Below are the code and all the weights of a small trained network. Each question names an input and a target symbol and asks about switching units off, where a switched-off unit gives its printed mean instead of its output.

import numpy as np


def w(rows, s, z=0):
    codes = np.array(rows[::2]) - 128.0
    scale = np.full(codes.shape[1], s)
    scale[-1] = z or s
    return codes * scale


def f(y):
    return y / 2 * (1 + np.tanh(0.7978845608 * (y + 0.044715 * y**3)))


def softmax(a):
    e = np.exp(a - a.max(-1, keepdims=True))
    return e / e.sum(-1, keepdims=True)


def log_softmax(a):
    a = a - a.max(-1, keepdims=True)
    return a - np.log(np.exp(a).sum(-1, keepdims=True))


def net(x, mask):
    ids = ['αδεηθξπτφψω'.index(c) for c in x.split()]
    T = len(ids)
    res = E[ids] + P[:T]
    u = 0
    for l in range(2):
        r = res
        for j in range(2):
            rows = slice(2 * j, 2 * j + 2)
            q, k, v = (r @ M[l][rows].T for M in (Q, K, V))
            z = softmax(np.where(np.tri(T) > 0, q @ k.T / 2**0.5, -1e9)) @ v
            o = O[l][rows]
            res = res + np.where(mask[u + j], z, o[:, -1]) @ o[:, :-1]
        u += 2
        y = f(res @ A[l][:, :-1].T + A[l][:, -1])
        res = res + np.where(mask[u : u + 4], y, B[l][:, -1]) @ B[l][:, :-1]
        u += 4
    return log_softmax(res[-1] @ U[:, :-1].T + U[:, -1])


Q, K, V, O, A, B = {}, {}, {}, {}, {}, {}
E = w([
[113,123,137,57,179,112,189],'α',
[93,68,177,64,190,205,137],'δ',
[121,136,243,104,103,159,177],'ε',
[170,79,141,88,100,106,158],'η',
[145,154,212,121,201,127,209],'θ',
[165,98,214,71,132,120,95],'ξ',
[142,107,92,55,174,112,112],'π',
[155,131,149,26,90,37,52],'τ',
[113,81,165,135,188,99,76],'φ',
[191,99,137,88,170,3,51],'ψ',
[226,148,124,153,127,138,90],'ω',
],0.021)
P = w([
[95,176,133,157,141,253,98],'0',
[156,108,127,136,122,127,143],'1',
[156,102,131,129,135,122,142],'2',
[153,110,142,119,135,120,140],'3',
[152,112,146,113,138,121,137],'4',
[145,115,153,116,139,115,144],'5',
[142,117,151,112,136,109,135],'6',
[139,115,156,112,137,110,139],'7',
[135,120,157,114,140,104,137],'8',
[139,118,162,113,135,102,130],'9',
[138,117,159,108,139,101,134],'10',
[134,119,161,109,139,94,129],'11',
[136,119,160,102,137,92,129],'12',
[133,119,167,107,134,100,132],'13',
],0.014)
Q[0] = w([
[147,2,151,72,157,53,55],'0.h0',
[197,64,180,75,194,8,107],'0.h0',
[199,179,241,118,189,72,121],'0.h1',
[162,224,241,78,214,56,80],'0.h1',
],0.0076)
K[0] = w([
[106,183,88,203,113,164,177],'0.h0',
[127,177,88,130,144,248,66],'0.h0',
[99,158,90,154,161,192,96],'0.h1',
[106,181,84,151,64,203,119],'0.h1',
],0.012)
V[0] = w([
[132,96,254,62,32,109,41],'0.h0',
[47,237,165,186,166,123,119],'0.h0',
[113,159,68,150,35,202,132],'0.h1',
[15,157,59,147,115,142,15],'0.h1',
],0.0079)
O[0] = w([
[128,72,191,90,96,156,87,163],'0.h0',
[186,151,177,223,110,113,108,253],'0.h0',
[200,28,136,73,124,112,199,236],'0.h1',
[254,81,91,140,209,131,102,24],'0.h1',
],0.0089,0.0018)
A[0] = w([
[85,176,166,188,164,57,97,38],'0.n0',
[99,69,201,191,106,77,151,235],'0.n1',
[111,180,84,98,124,1,52,254],'0.n2',
[191,222,103,71,67,96,122,112],'0.n3',
],0.0069,0.0033)
B[0] = w([
[159,70,72,89,1,108,119,144],'0.n0',
[96,220,118,115,232,133,231,254],'0.n1',
[77,169,118,64,214,222,210,231],'0.n2',
[190,150,141,173,123,221,226,189],'0.n3',
],0.0071,0.0048)
Q[1] = w([
[142,200,244,65,252,213,255],'1.h0',
[131,57,161,96,244,85,149],'1.h0',
[194,86,201,95,194,194,211],'1.h1',
[91,253,196,118,120,193,80],'1.h1',
],0.0085)
K[1] = w([
[141,148,72,239,84,244,96],'1.h0',
[193,135,133,143,109,140,103],'1.h0',
[255,151,18,103,108,84,62],'1.h1',
[104,205,117,118,201,210,19],'1.h1',
],0.0095)
V[1] = w([
[57,19,172,71,114,217,218],'1.h0',
[116,181,214,248,88,120,34],'1.h0',
[76,211,95,254,181,166,190],'1.h1',
[143,70,131,188,74,76,225],'1.h1',
],0.0067)
O[1] = w([
[218,153,173,175,112,228,120,2],'1.h0',
[26,61,146,229,67,172,112,234],'1.h0',
[176,171,227,153,170,109,137,93],'1.h1',
[107,67,150,101,83,174,254,88],'1.h1',
],0.0089,0.0061)
A[1] = w([
[25,248,88,254,109,166,171,3],'1.n0',
[60,243,78,165,158,64,37,26],'1.n1',
[111,179,37,65,95,70,82,123],'1.n2',
[2,96,183,8,148,73,144,88],'1.n3',
],0.0052,0.0054)
B[1] = w([
[155,80,2,36,80,55,84,145],'1.n0',
[187,57,208,118,133,150,229,161],'1.n1',
[125,82,125,144,29,41,112,148],'1.n2',
[235,126,105,195,101,183,90,251],'1.n3',
],0.009,0.011)
U = w([
[115,191,157,148,165,130,155,214],'α',
[255,171,82,239,87,156,106,99],'δ',
[145,126,191,150,90,165,146,2],'ε',
[145,161,138,62,109,176,132,99],'η',
[108,147,129,137,74,110,147,237],'θ',
[81,129,133,125,128,191,101,188],'ξ',
[162,146,105,109,155,104,117,83],'π',
[120,115,95,102,112,136,97,137],'τ',
[99,101,132,170,157,115,110,181],'φ',
[161,100,211,92,101,90,110,38],'ψ',
[167,79,117,152,103,145,171,95],'ω',
],0.0092,0.0041)

Each question gives the input, a string of symbols that net reads in full, and the target symbol t.
The units are the heads (2 rows each of Q, K, V and O) and the neurons (one row each of A and B). Each row of codes is followed by its name. A weight is (code - 128) times the scale printed after its matrix; where a second scale follows, it is the last column's (O, A, B and U).
mask holds one flag per unit, layer by layer, with each layer's heads first. A switched-off unit (its flag False) gives its mean, the last column of its rows in O or B, instead of its output. The means were averaged over made-up inputs and are rounded, as every weight is.
A unit's drop is (log p(t) with every unit on - log p(t) with that unit switched off) / (log p(t) with every unit on - log p(t) with every unit switched off).
The circuit of an input: a set's keep is (log p(t) with only the set's units on - log p(t) with every unit switched off) / (log p(t) with every unit on - log p(t) with every unit switched off). Starting from all 12 units, units are removed one at a time, each time the one whose removal leaves the highest keep (on an exact tie, the one counted first), for as long as the keep stays at least 0.8.
circuit, biggest first: the units of the circuit, biggest drop first
unit that matters most: the unit with the biggest drop
top k neurons in layer l: the k neurons of layer l with the biggest drops, biggest first
heads that matter: for each layer, one digit per head in row order, 1 if its drop is at least 0.15 and else 0, layers parted by /
input π θ ω ψ ω ω ω, target π: heads that matter : 11 / 10
input π α η ω α δ ω φ ω ψ, target π: circuit, biggest first : 0.h1; 1.h0
input π η α α, target π: circuit, biggest first : 0.h1; 1.h0
input ε ε η τ ω ω ω ω ξ, target ε: unit that matters most : 0.h0
input ω η α α ω, target ω: circuit, biggest first : 0.h1; 1.h1; 1.n3
input τ α η φ ω φ ψ τ α α η α ω, target τ: circuit, biggest first : 0.h0; 1.h1
input ε ξ α τ ξ α, target ε: circuit, biggest first : 1.h0; 0.h0
input ψ θ θ η, target ψ: heads that matter : 01 / 01
input ε α ξ, target ε: circuit, biggest first : 1.h0; 0.h0; 1.n3
input δ θ ξ, target δ: heads that matter : 00 / 10
input ψ ω ξ α ψ ω ξ ε ω τ η ω, target ψ: circuit, biggest first : 1.h1; 1.n1; 0.h1; 1.n3
input ε τ ω η ε η δ δ ω ξ θ, target ε: heads that matter : 11 / 11
input α α τ α φ η τ, target α: top 2 neurons in layer 0 : 0.n2; 0.n3
input π τ φ θ η ε η, target π: circuit, biggest first : 1.h0; 0.h1; 0.h0
input τ η τ, target τ: circuit, biggest first : 1.h1; 0.h0
input ψ ξ α, target ψ: top neuron in layer 1 : 1.n1
input π ω α ω ω ω α δ α α ε ξ τ, target π: circuit, biggest first : 0.h1; 1.h0
input ψ ψ α φ, target ψ: top 2 neurons in layer 1 : 1.n1; 1.n2
input η α ξ, target η: circuit, biggest first : 1.h0; 0.h0; 1.n3
input α ξ ε, target α: heads that matter : 01 / 11
input ω π η δ ω π, target ω: unit that matters most : 0.h1
input θ ξ ω ω ε α ω ψ ω ξ ε α η ξ, target θ: heads that matter : 11 / 10
